Below are the code and all the weights of a small trained network. Each question names an input and a target symbol and asks about switching units off, where a switched-off unit gives its printed mean instead of its output.

import numpy as np


def w(rows, s, z=0):
    codes = np.array(rows[::2]) - 128.0
    scale = np.full(codes.shape[1], s)
    scale[-1] = z or s
    return codes * scale


def norm(h):
    return h / np.sqrt((h * h).mean(-1, keepdims=True) + 1e-5)


def f(y):
    return np.maximum(y, 0)


def softmax(a):
    e = np.exp(a - a.max(-1, keepdims=True))
    return e / e.sum(-1, keepdims=True)


def log_softmax(a):
    a = a - a.max(-1, keepdims=True)
    return a - np.log(np.exp(a).sum(-1, keepdims=True))


def net(x, mask):
    ids = ['ΘΠΦαβεζμξτψ'.index(c) for c in x.split()]
    T = len(ids)
    res = E[ids] + P[:T]
    r = norm(res)
    for j in range(3):
        rows = slice(4 * j, 4 * j + 4)
        q, k, v = (r @ M[0][rows].T for M in (Q, K, V))
        z = softmax(np.where(np.tri(T) > 0, q @ k.T / 4**0.5, -1e9)) @ v
        o = O[0][rows]
        res = res + np.where(mask[j], z, o[:, -1]) @ o[:, :-1]
    y = f(norm(res) @ A[0][:, :-1].T + A[0][:, -1])
    res = res + np.where(mask[3:15], y, B[0][:, -1]) @ B[0][:, :-1]
    return log_softmax(norm(res)[-1] @ U[:, :-1].T + U[:, -1])


Q, K, V, O, A, B = {}, {}, {}, {}, {}, {}
E = w([
[125,150,3],'Θ',
[195,3,187],'Π',
[133,143,8],'Φ',
[113,114,229],'α',
[65,156,254],'β',
[182,83,14],'ε',
[140,104,220],'ζ',
[125,68,209],'μ',
[133,211,123],'ξ',
[48,124,106],'τ',
[62,213,99],'ψ',
],0.0099)
P = w([
[91,223,190],'0',
[94,191,231],'1',
[107,180,166],'2',
[109,165,152],'3',
[144,137,161],'4',
[146,110,152],'5',
[168,102,160],'6',
[192,70,147],'7',
[215,48,151],'8',
[240,53,171],'9',
[255,49,164],'10',
[239,91,148],'11',
],0.0033)
Q[0] = w([
[186,132,58],'H0',
[124,142,67],'H0',
[170,214,33],'H0',
[135,153,132],'H0',
[157,113,124],'H1',
[255,107,131],'H1',
[138,128,28],'H1',
[156,135,58],'H1',
[90,191,46],'H2',
[115,104,247],'H2',
[73,146,185],'H2',
[149,91,67],'H2',
],0.0093)
K[0] = w([
[150,214,182],'H0',
[164,199,90],'H0',
[193,249,166],'H0',
[129,128,127],'H0',
[173,124,112],'H1',
[198,125,81],'H1',
[166,90,145],'H1',
[208,169,147],'H1',
[2,131,118],'H2',
[232,144,160],'H2',
[172,146,108],'H2',
[67,14,108],'H2',
],0.0095)
V[0] = w([
[44,78,139],'H0',
[28,78,119],'H0',
[36,116,88],'H0',
[175,79,131],'H0',
[116,144,192],'H1',
[120,202,137],'H1',
[83,75,102],'H1',
[134,102,131],'H1',
[198,171,148],'H2',
[97,4,130],'H2',
[66,66,143],'H2',
[148,216,155],'H2',
],0.013)
O[0] = w([
[97,185,139,245],'H0',
[73,244,116,252],'H0',
[117,254,62,240],'H0',
[75,89,137,1],'H0',
[177,153,124,243],'H1',
[241,158,151,219],'H1',
[36,184,129,137],'H1',
[112,113,119,98],'H1',
[93,3,141,70],'H2',
[56,184,167,63],'H2',
[113,182,155,194],'H2',
[199,62,100,211],'H2',
],0.0072,0.0023)
A[0] = w([
[107,69,129,103],'N0',
[105,116,82,89],'N1',
[84,254,148,100],'N2',
[121,135,211,129],'N3',
[129,101,251,157],'N4',
[117,118,125,70],'N5',
[87,188,155,165],'N6',
[147,201,100,240],'N7',
[163,63,156,95],'N8',
[109,115,169,84],'N9',
[158,64,144,2],'N10',
[81,148,124,135],'N11',
],0.009,0.0034)
B[0] = w([
[206,235,98,143],'N0',
[129,67,77,141],'N1',
[77,110,60,255],'N2',
[3,99,214,188],'N3',
[96,80,205,218],'N4',
[157,63,212,128],'N5',
[115,203,127,213],'N6',
[122,120,42,253],'N7',
[220,161,70,164],'N8',
[140,93,129,144],'N9',
[183,84,167,143],'N10',
[145,135,82,160],'N11',
],0.0041,0.0062)
U = w([
[139,116,112,54],'Θ',
[45,25,118,224],'Π',
[131,99,119,2],'Φ',
[160,118,151,7],'α',
[183,218,230,135],'β',
[78,1,77,222],'ε',
[113,76,139,65],'ζ',
[57,63,150,94],'μ',
[243,24,136,119],'ξ',
[74,219,113,180],'τ',
[186,159,150,249],'ψ',
],0.0087,0.0049)

Each question gives the input, a string of symbols that net reads in full, and the target symbol t.
The units are the heads (4 rows each of Q, K, V and O) and the neurons (one row each of A and B). Each row of codes is followed by its name. A weight is (code - 128) times the scale printed after its matrix; where a second scale follows, it is the last column's (O, A, B and U).
mask holds one flag per unit, heads first, then neurons. A switched-off unit (its flag False) gives its mean, the last column of its rows in O or B, instead of its output. The means were averaged over made-up inputs and are rounded, as every weight is.
A unit's drop is (log p(t) with every unit on - log p(t) with that unit switched off) / (log p(t) with every unit on - log p(t) with every unit switched off).
The circuit of an input: a set's keep is (log p(t) with only the set's units on - log p(t) with every unit switched off) / (log p(t) with every unit on - log p(t) with every unit switched off). Starting from the 12 units with the biggest drops (on a tie, the unit counted first), units are removed one at a time, each time the one whose removal leaves the highest keep (on an exact tie, the one counted first), for as long as the keep stays at least 0.8.
units of the circuit, in order: the units of the circuit, biggest drop first
top k neurons: the k neurons with the biggest drops, biggest first
heads that matter: for each layer, one digit per head in row order, 1 if its drop is at least 0.15 and else 0, layers parted by /
drop when u is switched off: that unit's drop, to one decimal
input β Φ ξ Θ ε ε ψ β τ τ β, target τ: heads that matter -> 100
input ε τ β β β ε Φ τ ξ Φ Θ, target ξ: top 2 neurons -> N6, N2
input Π ε ε, target Π: heads that matter -> 111
input β β Θ β β β ε ε τ Π ζ, target τ: heads that matter -> 100
input Θ ε Π α ε Θ, target ε: units of the circuit, in order -> H1, H0
input τ ε τ ε τ Π, target τ: heads that matter -> 100
input Φ ε β Θ ε ε ε ξ, target ξ: heads that matter -> 100
input β β β ξ β β β ζ ζ, target ξ: heads that matter -> 010
input β β ε ξ β μ, target ξ: units of the circuit, in order -> H2
input β ψ ε β β β τ τ ε, target τ: heads that matter -> 001
input ε ε β β β β ξ ψ, target ξ: units of the circuit, in order -> H0, H2
input β Φ β ξ, target ξ: heads that matter -> 001
input ε ε τ β ψ ε ψ ξ β α Φ, target ξ: heads that matter -> 100
input ψ ε β ε ε Θ Φ ξ ζ, target ξ: heads that matter -> 001
input ξ α β μ ε, target ξ: top 2 neurons -> N2, N7
input τ Θ β μ, target τ: top neuron -> N2
input β β β μ Φ β ψ τ α, target τ: drop when H0 is switched off -> 0.7
input μ ξ μ β ξ β Θ, target ξ: drop when H0 is switched off -> 0.6
input Π β τ α ε ξ ξ α, target ξ: drop when H2 is switched off -> 0.8
